[107 139 149 121 112 136 137] -> 136
[143 117 149 110 133] -> 133
[132 130 127 119 105 126 110] -> 126
[123 112 124 140 120 127 105] -> 123
[153 119 112 134 125] -> 125
[134 119 140 127 107] -> 127
---
[119 118 120 100 131] -> 119, 131

[115 111 103 134 140 152] -> 115, 152

[128 135 116 106] -> 128, 106

[130 112 116 152 119 141] -> 130, 141

[135 116 127  99 129 149 138] -> 135, 138

[[101 113 122 113 139 117]
 [137 146 133 118 128 122]] -> 101, 122

[[144 147 123 126 105 111]
 [122 127 137 135 131 141]] -> 144, 141

[[126 121 109 130 111]
 [131 110 101 145 114]
 [130 135 126 120 119]] -> 126, 119
---
[[143 110 135 100 143 149 145]
 [145 134 143 124 125 140 136]
 [121 156 143 149 111 122 113]] ans = 140

[[123 110 142 147 124 134 122]
 [136 128 134 137 109 136 144]
 [114 123 132 126 126 106 137]] ans = 136

[[130 121 142 138 135 147 109]
 [153 140 146 157 158 144 110]
 [139 136 141 153 141 157 109]] ans = 144

[[129 132 149 131 141]
 [130 130 156 140 152]
 [129 136 149 122 150]] ans = 140

[[129 139 121 152 118]
 [130 130 125 113 132]
 [138 118 132 107 136]] ans = 113

[[102 126 142 136 130 120]
 [100 134 143 146 126 121]
 [143 149 118 141 119 118]] ans = 126

[[113 136 120 145 125 111]
 [113 135 129 151 122 111]
 [121 137 118 141 123 111]] ans = 122

[[121 148 128 132 111 116]
 [125 137 127 146 113 112]
 [130 121 130 140 102 152]] ans = 113

[[128 127 132 138 151]
 [141 123 128 126 149]
 [104 154 129 133 156]] ans = 126

[[130 143 130 133]
 [131 104 145 130]
 [122 139 104 120]] ans = 145
---
[[122 127 131 145 132 134 134]
 [131 108 107 109 109 102 130]
 [128 127 138 125 143 106 126]]: 108

[[121 128 142 116 135]
 [138 103 133 124 135]]: 103

[[130 132 132 115]
 [ 99 116 138 134]]: 116

[[139 120 115 127]
 [129 143 113 110]
 [116 123 152 130]]: 143

[[132 127 113 140 136 141 137]
 [134 124 117 109 111 116  99]
 [131 121 101 111 106 114 101]]: 124

[[130 112 134 150]
 [131 134 126 123]]: 134
---
[[128 140 122 125 138 137]
 [143 119 136 152 125 144]
 [143 134 141 144 119 140]
 [129 142 136 139 128 143]
 [152 153 128 137 109 138]
 [111 107 135 120 144 114]
 [123 111 117 130 142 128]
 [101 143 152 113 118  99]
 [120 107 121 121 141 121]] result: 120

[[143 156 124 136 123 131]
 [136 142 124 132 126 130]
 [ 99 145 124 121 147 114]
 [128 128 124 128 128 128]
 [ 99 145 124 121 147 114]] result: 99

[[118 118 137 118 122 121 137]
 [142 142 114 143 141 143 113]
 [154 153 103 153 152 154 105]
 [139 139 117 139 138 139 116]
 [109 108 145 108 112 108 147]
 [141 141 116 141 136 139 117]
 [151 152 105 151 154 154 102]] result: 151

[[122 137 145 136 128 127 133 132 127 131 130 134]
 [139 131 117 129 122 138 135 129 126 121 123 129]
 [120 126 140 127 113 127 120 125 119 126 120 127]
 [133 122 138 124 132 138 110 128 135 125 129 137]
 [119 135 127 121 132 117 128 132 138 133 131 120]
 [127 133 120 127 121 135 149 128 126 128 120 136]
 [121 137 124 132 137 119 141 134 131 135 133 122]] result: 121

[[124 126 137 136 129 124 131 107 124 131 115 123 134 130 139]
 [132 135 137 136 132 123 132 118 121 130 122 131 121 127 133]
 [133 129 142 139 136 133 125 119 127 130 125 124 121 132 143]
 [137 135 133 137 138 131 132 116 125 140 119 130 117 128 140]
 [139 133 137 109 130 123 125 132 114 100 112 116 136 119 120]
 [132 131 132 135 131 126 139 112 132 139 126 119 123 135 135]
 [124 133 137 135 138 129 141 113 132 133 113 123 118 126 139]
 [128 135 141 132 139 132 134 111 125 136 117 125 130 132 134]
 [131 128 134 124 142 127 132 111 123 139 123 133 116 126 136]
 [124 138 134 130 132 125 136 115 121 134 114 129 123 119 143]] result: 124

[[127 136 142 134 115 117 144 130 137 123 134 124 109 127 134 124]
 [127 142 129 128 117 147 115 138 121 133 130 141 122 114 152 121]
 [126 120 104 130 146 143 115 124 119 133 120 136 138 126 133 132]
 [126 115 108 121 144 120 124 117 126 130 125 120 142 138 105 129]
 [127 137 137 134 113 120 144 133 135 124 133 128 109 124 138 123]] result: 127

[[134 142 117 120 121 123 120 133 122 141 119 115 137 124 122 129]
 [128 126 142 141 139 135 141 134 139 126 139 144 127 135 140 137]
 [136 121 132 133 126 134 136 123 122 120 125 130 118 138 116 115]
 [129 139 128 129 131 127 128 137 133 138 129 129 137 127 135 139]
 [135 141 121 124 122 124 125 134 122 138 119 119 134 127 122 129]
 [133 117 144 137 147 149 134 122 146 127 156 144 136 141 146 130]
 [135 143 125 132 119 120 135 140 119 133 110 124 124 129 116 130]
 [128 136 118 120 122 121 120 130 123 135 120 118 133 122 124 129]
 [126 137 132 130 138 131 128 136 141 138 139 134 142 126 146 144]] result: 126

[[128 125 114 129 130 128 119 142 119 125 135]
 [127 136 132 127 124 125 130 120 132 110 132]
 [120 135 123 134 121 125 139 121 131 141 127]
 [131 127 129 127 129 130 126 134 129 127 125]
 [129 114 128 118 111 123 126 124 133 128 122]
 [116 146 125 125 123 107 128 128 147 138 129]
 [143 119 124 124 132 138 119 147 128 119 120]
 [137 142 145 131 151 136 130 132 137 123 127]
 [144 117 144 120 128 139 119 130 129 105 130]
 [124 125 120 126 124 123 132 132 133 153 117]
 [128 140 123 131 138 126 124 133 126 125 137]
 [134 136 137 119 123 122 116 138 132 114 129]] result: 134
---
[[111 122 121 126 104 117 121]
 [123 107 112 104 114 113 109]] ⇒ 107

[[126 123 146 109 127 133 110]
 [135 124 127 123 130 143 124]
 [135 148 104 146 144 126 146]] ⇒ 124

[[101 111 120 112 109]
 [104 104 107 102 109]] ⇒ 104

[[149 149 144 148 133 147 147]
 [131 138 152 145 137 132 149]] ⇒ 138

[[120 153 106 150 136 108]
 [140 131  98 145 132 147]] ⇒ 131

[[125 137 136 129 132 135 112]
 [126 130 131 128 128 132 112]
 [119 131 138 120 133 149 112]] ⇒ 130
